[[105 141 143 115 148 149]
 [117 139 142 142 134 131]]
:
[[105 117]
 [141 139]
 [143 142]
 [115 142]
 [148 134]
 [149 131]]

[[136 119 135 129 113]
 [133 134 140 121 156]
 [124 126 100 145 112]
 [151 135 147 118 138]
 [133 108 141 129 131]
 [122 119 116 128 131]]
:
[[136 133 124 151 133 122]
 [119 134 126 135 108 119]
 [135 140 100 147 141 116]
 [129 121 145 118 129 128]
 [113 156 112 138 131 131]]

[[114 132 127 150]
 [138 114 124 147]
 [144 150 126 125]
 [147 125 107 118]]
:
[[114 138 144 147]
 [132 114 150 125]
 [127 124 126 107]
 [150 147 125 118]]

[[130 124 131 128 142 130 117 137 138 133]
 [129 114 127 127 129 129 133 130 126 126]
 [135 125 131 126 130 127 144 133 128 134]
 [125 122 126 129 149 132 135 138 150 118]
 [128 127 126 133 132 127 118 122 130 125]
 [132 147 129 128 131 128 136 127 131 126]
 [127 118 127 132 123 123 123 127 126 125]
 [128 125 129 125 135 130 108 132 135 128]
 [124 137 125 126 151 132 135 140 145 114]]
:
[[130 129 135 125 128 132 127 128 124]
 [124 114 125 122 127 147 118 125 137]
 [131 127 131 126 126 129 127 129 125]
 [128 127 126 129 133 128 132 125 126]
 [142 129 130 149 132 131 123 135 151]
 [130 129 127 132 127 128 123 130 132]
 [117 133 144 135 118 136 123 108 135]
 [137 130 133 138 122 127 127 132 140]
 [138 126 128 150 130 131 126 135 145]
 [133 126 134 118 125 126 125 128 114]]

[[150 145 126 115 144 152 130 129 113 156 129 112]
 [124 123 124 130 141 133 138 129 121 145 126 125]]
:
[[150 124]
 [145 123]
 [126 124]
 [115 130]
 [144 141]
 [152 133]
 [130 138]
 [129 129]
 [113 121]
 [156 145]
 [129 126]
 [112 125]]

[[157 136 104 127 108 103 137 151  98 156]
 [150 146 121 129 150 135 114 156 133 120]
 [127 118 121 125 129 134 133 112 117 145]]
:
[[157 150 127]
 [136 146 118]
 [104 121 121]
 [127 129 125]
 [108 150 129]
 [103 135 134]
 [137 114 133]
 [151 156 112]
 [ 98 133 117]
 [156 120 145]]

[[106 149]
 [134 141]
 [127 118]
 [105 142]
 [150 112]
 [153 130]]
:
[[106 134 127 105 150 153]
 [149 141 118 142 112 130]]

[[131 132 127 120 135 122 116 134 126]
 [125 130 129 135 117 129 140 118 126]
 [127 129 132 123 136 128 123 138 129]
 [138 134 118 115 138 113  99 129 124]]
:
[[131 125 127 138]
 [132 130 129 134]
 [127 129 132 118]
 [120 135 123 115]
 [135 117 136 138]
 [122 129 128 113]
 [116 140 123  99]
 [134 118 138 129]
 [126 126 129 124]]
---
[[113 136 142 119 126 139 128 143 127 136 134 147]
 [131 120 113 119 139 117 128 105 137 123 109 129]
 [123 123 122 123 146 123 129 103 136 122 112 136]
 [116 130 138 126 150 135 130 113 131 129 123 148]
 [113 136 139 118 111 136 129 153 128 132 133 140]
 [114 133 143 124 145 140 129 121 129 133 129 151]
 [113 135 144 121 137 141 129 132 127 137 133 151]
 [118 127 131 126 150 130 130 106 134 125 118 142]]
:
[[113 142 126 128 127 134]
 [131 113 139 128 137 109]
 [123 122 146 129 136 112]
 [116 138 150 130 131 123]
 [113 139 111 129 128 133]
 [114 143 145 129 129 129]
 [113 144 137 129 127 133]
 [118 131 150 130 134 118]]

[[118 136 123 126 134 114 139 117 137 143 148 136 132]
 [137 141 136 126 157 132 124 109 107 103 125 125 126]]
:
[[118 123 134 139 137 148 132]
 [137 136 157 124 107 125 126]]

[[127 126 152 138 128 124 143 145 127 148 129 110]
 [126 122 129 128 127 125 142 129 127 143 127 113]]
:
[[127 152 128 143 127 129]
 [126 129 127 142 127 127]]

[[121 122 128 124 143 146 130 131 122 147 123 113 120 145]
 [116 121 132 114 154 142 129 130 125 146 132 129 126 121]
 [125 138 127 133 144 144 130 124 135 140 125 136 130 122]
 [133 135 129 129 101 106 127 132 129 108 129 132 123 117]
 [141 128 128 127 105 118 129 127 108 114 132 103 120 144]
 [122 133 129 137 138 131 129 126 135 137 129 140 128 119]]
:
[[121 128 143 130 122 123 120]
 [116 132 154 129 125 132 126]
 [125 127 144 130 135 125 130]
 [133 129 101 127 129 129 123]
 [141 128 105 129 108 132 120]
 [122 129 138 129 135 129 128]]

[[115 133 123 119 124]
 [140 116 131 126 115]
 [123 128 123 122 125]
 [119 131 122 121 125]
 [131 118 125 118 104]]
:
[[115 123 124]
 [140 131 115]
 [123 123 125]
 [119 122 125]
 [131 125 104]]

[[130 140 110 146 141 133]
 [115 139 140 126 120 109]
 [129 131 141 135 106 136]
 [139 127 145 133 145 128]
 [110 137 122 121 126 125]
 [127 133 111 142 145 144]
 [127 114 140 122 116 126]
 [125 128 116 131 135 147]
 [141 130 142 136 117 140]]
:
[[130 110 141]
 [115 140 120]
 [129 141 106]
 [139 145 145]
 [110 122 126]
 [127 111 145]
 [127 140 116]
 [125 116 135]
 [141 142 117]]

[[129 130 138 115 129 129 118]
 [128 125 142 125 127 130 114]
 [128 130 140 131 129 128 123]
 [129 129 114 115 129 132 140]
 [129 128 122 112 129 127 146]
 [126 128 136 132 130 129 119]
 [128 129 121 140 131 127 131]
 [130 127 137 122 129 127 116]
 [129 127 134 104 125 126 121]]
:
[[129 138 129 118]
 [128 142 127 114]
 [128 140 129 123]
 [129 114 129 140]
 [129 122 129 146]
 [126 136 130 119]
 [128 121 131 131]
 [130 137 129 116]
 [129 134 125 121]]
---
[[128 145 134 145 143 128]
 [121 145 132 151 146 127]
 [130 143 133 143 139 129]]
:
[[130 143 133 143 139 129]
 [128 145 134 145 143 128]
 [121 145 132 151 146 127]]

[[133 106 124]
 [125 107 120]
 [117 116 128]
 [133 150 132]
 [152 140 134]
 [115 123 125]
 [143 142 130]
 [141 101 120]
 [125 124 120]
 [123 105 114]
 [133 125 124]]
:
[[133 125 124]
 [133 106 124]
 [125 107 120]
 [117 116 128]
 [133 150 132]
 [152 140 134]
 [115 123 125]
 [143 142 130]
 [141 101 120]
 [125 124 120]
 [123 105 114]]

[[132 125 124 121 119 130 114 138]
 [139 143 109 111 112 133 134 138]
 [119 134 133 138 151 137 150 118]
 [145 121 119 131 111 127 128 138]
 [126 122 120 137 129 127 132 119]
 [136 126 137 125 127 115 139 138]
 [157 119 120 140 103 128 127 139]
 [120 128 122 145 127 132 115 127]]
:
[[120 128 122 145 127 132 115 127]
 [132 125 124 121 119 130 114 138]
 [139 143 109 111 112 133 134 138]
 [119 134 133 138 151 137 150 118]
 [145 121 119 131 111 127 128 138]
 [126 122 120 137 129 127 132 119]
 [136 126 137 125 127 115 139 138]
 [157 119 120 140 103 128 127 139]]

[[131 135 130 128 127 132 126 131 130 134 133 135 130]
 [131 132 130 123 127 129 125 127 127 131 132 135 128]
 [126 141 132 103 119 129 117 131 135 124 112 141 130]
 [132 135 130 132 127 135 126 133 130 137 133 135 130]
 [131 135 130 131 127 135 125 132 130 136 133 135 130]]
:
[[131 135 130 131 127 135 125 132 130 136 133 135 130]
 [131 135 130 128 127 132 126 131 130 134 133 135 130]
 [131 132 130 123 127 129 125 127 127 131 132 135 128]
 [126 141 132 103 119 129 117 131 135 124 112 141 130]
 [132 135 130 132 127 135 126 133 130 137 133 135 130]]

[[128 121 132 142 111 122]
 [128 126 133 125 135 123]
 [130 125 132 138 120 121]
 [121 128 131 137 127 118]
 [135 117 133 130 128 127]
 [136 128 132 140 115 121]
 [130 117 133 126 123 128]
 [100 136 132 126 145 118]
 [131 109 135 117 124 134]
 [138 130 130 152 111 114]
 [128 128 131 128 128 119]
 [128 116 128 133 114 127]]
:
[[128 116 128 133 114 127]
 [128 121 132 142 111 122]
 [128 126 133 125 135 123]
 [130 125 132 138 120 121]
 [121 128 131 137 127 118]
 [135 117 133 130 128 127]
 [136 128 132 140 115 121]
 [130 117 133 126 123 128]
 [100 136 132 126 145 118]
 [131 109 135 117 124 134]
 [138 130 130 152 111 114]
 [128 128 131 128 128 119]]

[[136 141 131 113 131 112 142 123]
 [123 120 141 130 114 139  99 127]]
:
[[123 120 141 130 114 139  99 127]
 [136 141 131 113 131 112 142 123]]
